Below are the code and all the weights of a small trained network. Each question names an input and a class and asks about switching units off, where a switched-off unit gives its printed mean instead of its output.

import numpy as np


def w(rows, s, z=0):
    codes = np.array(rows[::2]) - 128.0
    scale = np.full(codes.shape[1], s)
    scale[-1] = z or s
    return codes * scale


def norm(h):
    return h / np.sqrt((h * h).mean(-1, keepdims=True) + 1e-5)


def f(y):
    return y / 2 * (1 + np.tanh(0.7978845608 * (y + 0.044715 * y**3)))


def log_softmax(a):
    a = a - a.max(-1, keepdims=True)
    return a - np.log(np.exp(a).sum(-1, keepdims=True))


def net(x, mask):
    res = np.array(x, float).reshape(1, 4) / 4 @ E
    u = 0
    for l in range(4):
        y = f(norm(res) @ A[l][:, :-1].T + A[l][:, -1])
        res = res + np.where(mask[u : u + 3], y, B[l][:, -1]) @ B[l][:, :-1]
        u += 3
    return log_softmax(norm(res)[-1] @ U[:, :-1].T + U[:, -1])


A, B = {}, {}
E = w([
[196,196,163],'x0',
[98,171,213],'x1',
[145,1,215],'x2',
[20,125,231],'x3',
],0.0042)
A[0] = w([
[70,150,6,56],'0.n1',
[131,199,180,79],'0.n2',
[126,253,151,4],'0.n3',
],0.0063,0.0041)
B[0] = w([
[254,152,81,253],'0.n1',
[187,79,86,201],'0.n2',
[127,125,73,212],'0.n3',
],0.0049,0.00047)
A[1] = w([
[2,82,123,2],'1.n1',
[73,27,125,132],'1.n2',
[120,200,86,33],'1.n3',
],0.0054,0.0043)
B[1] = w([
[2,132,82,98],'1.n1',
[186,194,15,251],'1.n2',
[78,164,126,80],'1.n3',
],0.0057,0.0011)
A[2] = w([
[76,85,181,149],'2.n1',
[165,246,96,118],'2.n2',
[99,70,54,254],'2.n3',
],0.013,0.0049)
B[2] = w([
[131,223,172,193],'2.n1',
[26,48,1,254],'2.n2',
[105,81,203,242],'2.n3',
],0.011,0.0059)
A[3] = w([
[229,145,179,173],'3.n1',
[130,164,255,190],'3.n2',
[136,251,20,3],'3.n3',
],0.0055,0.0064)
B[3] = w([
[148,128,99,170],'3.n1',
[128,139,67,252],'3.n2',
[90,117,248,102],'3.n3',
],0.014,0.0042)
U = w([
[178,150,90,135],'0',
[211,39,154,142],'1',
[230,207,128,101],'2',
[188,122,77,1],'3',
[49,61,42,215],'4',
[63,135,200,68],'5',
[75,252,151,163],'6',
[68,128,163,23],'7',
],0.019,0.0093)

Each question gives the input, the list of numbers given to net, and the class t.
The units are the neurons (one row each of A and B). Each row of codes is followed by its name. A weight is (code - 128) times the scale printed after its matrix; where a second scale follows, it is the last column's (A, B and U).
mask holds one flag per neuron, layer by layer. A switched-off neuron (its flag False) gives its mean, the last column of its row in B, instead of its output. The means were averaged over made-up inputs and are rounded, as every weight is.
A unit's drop is (log p(t) with every unit on - log p(t) with that unit switched off) / (log p(t) with every unit on - log p(t) with every unit switched off).
The circuit of an input: a set's keep is (log p(t) with only the set's units on - log p(t) with every unit switched off) / (log p(t) with every unit on - log p(t) with every unit switched off). Starting from all 12 units, units are removed one at a time, each time the one whose removal leaves the highest keep (on an exact tie, the one counted first), for as long as the keep stays at least 0.8.
units of the circuit, in order: the units of the circuit, biggest drop first
top k neurons: the k neurons with the biggest drops, biggest first
k most important neurons of layer l: the k neurons of layer l with the biggest drops, biggest first
drop of u: that unit's drop, to one decimal
input [8,7,6,-5], class 2: units of the circuit, in order -> (2.n2)
input [-8,-3,1,8], class 5: units of the circuit, in order -> (2.n3, 2.n2)
input [-1,3,2,-3], class 1: top 2 neurons -> (2.n2, 2.n1)
input [5,-6,3,-8], class 1: top 3 neurons -> (2.n2, 3.n2, 1.n2)
input [-5,-4,8,2], class 5: units of the circuit, in order -> (2.n2, 2.n1)
input [-7,2,2,0], class 7: units of the circuit, in order -> (2.n3, 2.n2)
input [-8,1,1,8], class 5: top 2 neurons -> (2.n3, 1.n1)
input [-8,2,6,-1], class 7: units of the circuit, in order -> (2.n2, 2.n1)
input [4,0,5,-8], class 1: top 3 neurons -> (2.n2, 2.n1, 3.n2)
input [-7,7,5,6], class 6: top 2 neurons -> (2.n1, 2.n2)
input [-4,8,7,-6], class 1: top 2 neurons -> (1.n2, 2.n2)
input [3,0,0,3], class 6: top 2 neurons -> (2.n1, 0.n1)
input [6,-7,2,3], class 0: 2 most important neurons of layer 2 -> (2.n2, 2.n3)
input [-4,6,5,4], class 6: units of the circuit, in order -> (2.n1)
input [-5,-5,7,8], class 5: drop of 2.n1 -> 0.2
input [-8,8,6,1], class 6: drop of 2.n1 -> 0.6
input [-6,-1,8,-3], class 1: drop of 2.n2 -> 0.5
input [1,-7,7,-7], class 1: drop of 2.n2 -> 0.5
